Below are the code and all the weights of a small trained network. Each question names an input and a target symbol and asks about switching units off, where a switched-off unit gives its printed mean instead of its output.

import numpy as np


def w(rows, s, z=0):
    codes = np.array(rows[::2]) - 128.0
    scale = np.full(codes.shape[1], s)
    scale[-1] = z or s
    return codes * scale


def softmax(a):
    e = np.exp(a - a.max(-1, keepdims=True))
    return e / e.sum(-1, keepdims=True)


def log_softmax(a):
    a = a - a.max(-1, keepdims=True)
    return a - np.log(np.exp(a).sum(-1, keepdims=True))


def net(x, mask):
    ids = ['ΞΠΩβδεηθμτψ'.index(c) for c in x.split()]
    T = len(ids)
    res = E[ids] + P[:T]
    u = 0
    for l in range(3):
        r = res
        for j in range(3):
            rows = slice(3 * j, 3 * j + 3)
            q, k, v = (r @ M[l][rows].T for M in (Q, K, V))
            z = softmax(np.where(np.tri(T) > 0, q @ k.T / 3**0.5, -1e9)) @ v
            o = O[l][rows]
            res = res + np.where(mask[u + j], z, o[:, -1]) @ o[:, :-1]
        u += 3
    return log_softmax(res[-1] @ U[:, :-1].T + U[:, -1])


Q, K, V, O = {}, {}, {}, {}
E = w([
[167,138,37,95,165],'Ξ',
[19,144,145,136,137],'Π',
[160,54,161,132,161],'Ω',
[32,161,55,106,160],'β',
[121,98,96,97,194],'δ',
[186,56,68,158,152],'ε',
[53,123,77,146,57],'η',
[117,156,222,196,85],'θ',
[171,209,186,103,166],'μ',
[3,233,54,198,43],'τ',
[146,99,171,251,18],'ψ',
],0.0065)
P = w([
[12,116,143,30,123],'0',
[138,164,88,145,160],'1',
[135,88,117,119,63],'2',
[144,177,121,159,164],'3',
[163,79,94,117,54],'4',
[150,182,121,175,164],'5',
[181,77,68,110,47],'6',
[165,186,120,184,163],'7',
[191,79,55,110,36],'8',
[169,198,119,195,161],'9',
[181,90,39,101,26],'10',
[171,206,119,216,155],'11',
[159,113,20,103,1],'12',
[176,200,117,220,163],'13',
],0.0087)
Q[0] = w([
[134,41,110,3,22],'0.h1',
[126,212,140,249,230],'0.h1',
[121,48,95,29,36],'0.h1',
[158,79,97,46,59],'0.h2',
[180,88,80,86,76],'0.h2',
[116,176,146,201,225],'0.h2',
[120,172,139,202,235],'0.h3',
[110,173,140,209,226],'0.h3',
[134,178,151,206,238],'0.h3',
],0.0071)
K[0] = w([
[49,66,116,4,161],'0.h1',
[198,181,140,253,97],'0.h1',
[41,74,107,2,146],'0.h1',
[14,217,184,134,87],'0.h2',
[29,161,194,103,57],'0.h2',
[215,54,109,82,165],'0.h2',
[81,226,42,231,29],'0.h3',
[88,216,44,223,46],'0.h3',
[83,221,47,219,35],'0.h3',
],0.0071)
V[0] = w([
[38,156,67,93,53],'0.h1',
[164,246,145,244,85],'0.h1',
[21,214,104,46,114],'0.h1',
[23,185,225,104,109],'0.h2',
[102,117,135,209,29],'0.h2',
[36,186,242,71,99],'0.h2',
[132,9,183,90,148],'0.h3',
[104,174,52,181,21],'0.h3',
[115,203,3,169,32],'0.h3',
],0.0064)
O[0] = w([
[196,109,122,1,105,209],'0.h1',
[226,156,167,202,147,99],'0.h1',
[151,139,140,4,136,204],'0.h1',
[101,130,201,45,126,101],'0.h2',
[197,62,208,194,78,157],'0.h2',
[74,138,201,41,125,87],'0.h2',
[39,64,162,138,106,78],'0.h3',
[225,165,93,120,105,225],'0.h3',
[233,171,60,113,117,252],'0.h3',
],0.0073,0.0028)
Q[1] = w([
[133,102,134,17,89],'1.h1',
[136,137,103,248,173],'1.h1',
[132,157,135,254,183],'1.h1',
[191,185,87,183,197],'1.h2',
[95,45,104,72,60],'1.h2',
[112,66,85,82,69],'1.h2',
[175,197,83,154,216],'1.h3',
[94,121,141,148,163],'1.h3',
[105,129,140,172,197],'1.h3',
],0.0075)
K[1] = w([
[86,40,164,64,132],'1.h1',
[157,194,128,179,122],'1.h1',
[173,208,97,188,121],'1.h1',
[135,123,127,142,55],'1.h2',
[98,126,150,85,180],'1.h2',
[83,146,162,54,176],'1.h2',
[148,121,113,117,106],'1.h3',
[147,146,126,185,171],'1.h3',
[237,147,58,254,154],'1.h3',
],0.0078)
V[1] = w([
[102,63,148,115,45],'1.h1',
[98,142,66,99,216],'1.h1',
[127,153,189,137,196],'1.h1',
[133,201,131,86,190],'1.h2',
[119,128,94,109,255],'1.h2',
[145,117,78,167,37],'1.h2',
[174,203,51,130,191],'1.h3',
[108,72,79,111,79],'1.h3',
[174,215,99,130,189],'1.h3',
],0.0082)
O[1] = w([
[67,113,169,113,63,114],'1.h1',
[72,102,3,115,159,223],'1.h1',
[48,232,228,153,234,96],'1.h1',
[164,120,107,39,213,239],'1.h2',
[57,72,14,131,206,171],'1.h2',
[201,131,99,171,70,60],'1.h2',
[194,30,129,109,171,4],'1.h3',
[122,113,36,145,55,252],'1.h3',
[187,48,180,77,188,3],'1.h3',
],0.0062,0.0044)
Q[2] = w([
[61,94,190,34,72],'2.h1',
[219,169,67,205,233],'2.h1',
[144,147,68,251,136],'2.h1',
[111,120,56,120,123],'2.h2',
[132,104,98,172,146],'2.h2',
[172,82,179,171,166],'2.h2',
[149,148,110,254,167],'2.h3',
[189,132,167,88,92],'2.h3',
[94,143,139,210,157],'2.h3',
],0.0046)
K[2] = w([
[43,81,167,3,92],'2.h1',
[176,169,80,234,187],'2.h1',
[183,158,146,205,118],'2.h1',
[167,109,116,112,113],'2.h2',
[151,145,129,154,155],'2.h2',
[113,172,112,146,148],'2.h2',
[173,80,142,204,194],'2.h3',
[74,115,231,118,114],'2.h3',
[178,173,87,176,183],'2.h3',
],0.0058)
V[2] = w([
[70,242,122,156,114],'2.h1',
[119,254,241,86,171],'2.h1',
[102,111,107,78,251],'2.h1',
[145,157,127,193,161],'2.h2',
[111,104,134,75,112],'2.h2',
[151,185,135,177,176],'2.h2',
[115,113,142,148,40],'2.h3',
[131,73,163,54,144],'2.h3',
[92,125,168,77,109],'2.h3',
],0.0069)
O[2] = w([
[74,248,108,161,145,253],'2.h1',
[178,220,253,65,188,106],'2.h1',
[67,76,113,39,244,221],'2.h1',
[86,174,137,141,202,57],'2.h2',
[161,110,118,127,61,176],'2.h2',
[77,155,146,159,171,70],'2.h2',
[70,143,140,207,42,79],'2.h3',
[245,146,82,55,93,127],'2.h3',
[159,206,69,94,80,139],'2.h3',
],0.005,0.0056)
U = w([
[42,163,155,168,125,97],'Ξ',
[89,129,105,121,166,78],'Π',
[129,173,200,128,115,115],'Ω',
[130,136,167,118,254,163],'β',
[98,74,103,162,32,151],'δ',
[189,96,222,97,113,255],'ε',
[163,137,204,171,47,188],'η',
[204,190,75,134,80,54],'θ',
[139,115,112,94,159,62],'μ',
[133,168,139,105,137,121],'τ',
[119,32,99,131,155,156],'ψ',
],0.0055,0.0054)

Each question gives the input, a string of symbols that net reads in full, and the target symbol t.
The units are the heads (3 rows each of Q, K, V and O). Each row of codes is followed by its name. A weight is (code - 128) times the scale printed after its matrix; where a second scale follows, it is the last column's (O and U).
mask holds one flag per head, layer by layer. A switched-off head (its flag False) gives its mean, the last column of its rows in O, instead of its output. The means were averaged over made-up inputs and are rounded, as every weight is.
A unit's drop is (log p(t) with every unit on - log p(t) with that unit switched off) / (log p(t) with every unit on - log p(t) with every unit switched off).
The circuit of an input: a set's keep is (log p(t) with only the set's units on - log p(t) with every unit switched off) / (log p(t) with every unit on - log p(t) with every unit switched off). Starting from all 9 units, units are removed one at a time, each time the one whose removal leaves the highest keep (on an exact tie, the one counted first), for as long as the keep stays at least 0.8.
units of the circuit, in order: the units of the circuit, biggest drop first
unit that matters most: the unit with the biggest drop
which heads matter: for each layer, one digit per head in row order, 1 if its drop is at least 0.15 and else 0, layers parted by /
drop of u: that unit's drop, to one decimal
input Ξ ε μ, target ψ: units of the circuit, in order => (2.h1, 1.h1, 1.h3)
input ε Ω η Π δ μ ε ψ ε η, target η: units of the circuit, in order => (1.h2, 0.h1, 2.h1, 1.h1)
input Π τ ψ Ω τ, target τ: which heads matter => 110 / 011 / 101
input μ ψ η ε ε Π Ξ Ξ ψ ψ Ξ, target β: unit that matters most => 0.h2
input θ τ η β ε Ξ δ Ξ δ, target Ω: which heads matter => 011 / 101 / 100
input μ ε Ξ Ω ε β Ξ ψ Ω δ, target η: units of the circuit, in order => (1.h2, 0.h1, 2.h1)
input Ω Ω β ψ η μ Π ψ η Ω, target η: units of the circuit, in order => (1.h2, 2.h1, 0.h1)
input δ μ β δ ε β Ξ β μ Ω ε ε β Π, target ψ: units of the circuit, in order => (1.h3, 0.h2, 2.h1)
input ε ψ μ μ Ω Ξ θ, target δ: which heads matter => 101 / 100 / 100
input β Ω ε ε ε η, target δ: which heads matter => 111 / 010 / 100
input η τ Π, target θ: units of the circuit, in order => (2.h3, 0.h1, 0.h2, 2.h2)
input τ θ β β Ω β Ξ Ω θ β Ω τ Ξ ψ, target η: units of the circuit, in order => (0.h1, 1.h2, 2.h1)
input Π Ω β θ ε ε Π μ ε Ω ε Ξ ε, target τ: which heads matter => 111 / 011 / 101
input ε μ δ ψ Π, target δ: units of the circuit, in order => (0.h1, 1.h1, 2.h1)
input β Ξ ε Ξ τ ε ε β Ω, target μ: which heads matter => 110 / 010 / 101
input μ η τ ε τ ψ τ ε μ ε ε τ θ β, target θ: unit that matters most => 0.h3
input ε μ Ω τ Π ε ε Ω Ω τ δ ε Π Π, target ψ: units of the circuit, in order => (2.h1, 1.h3)
input ε τ Ω δ η μ τ ε τ, target δ: units of the circuit, in order => (1.h1, 2.h1, 0.h1, 0.h3)
input Π ε Ω Π Ω η Ω η Ω ε Ω, target τ: which heads matter => 111 / 011 / 101
input Ω ε Ω δ, target ψ: which heads matter => 110 / 001 / 100
input ε Ω δ η θ, target δ: unit that matters most => 0.h1
input μ ε τ ε Π θ μ ε ε, target β: which heads matter => 010 / 010 / 100
input θ μ Π Ω, target β: which heads matter => 100 / 101 / 100
input τ Ξ μ μ Ξ ε ε ε β ψ θ η, target η: drop of 0.h3 => -0.1
input ε Ω Ω, target δ: drop of 2.h3 => 0.1
input Ξ η Ω μ ε Π τ, target ψ: drop of 0.h1 => 0.3
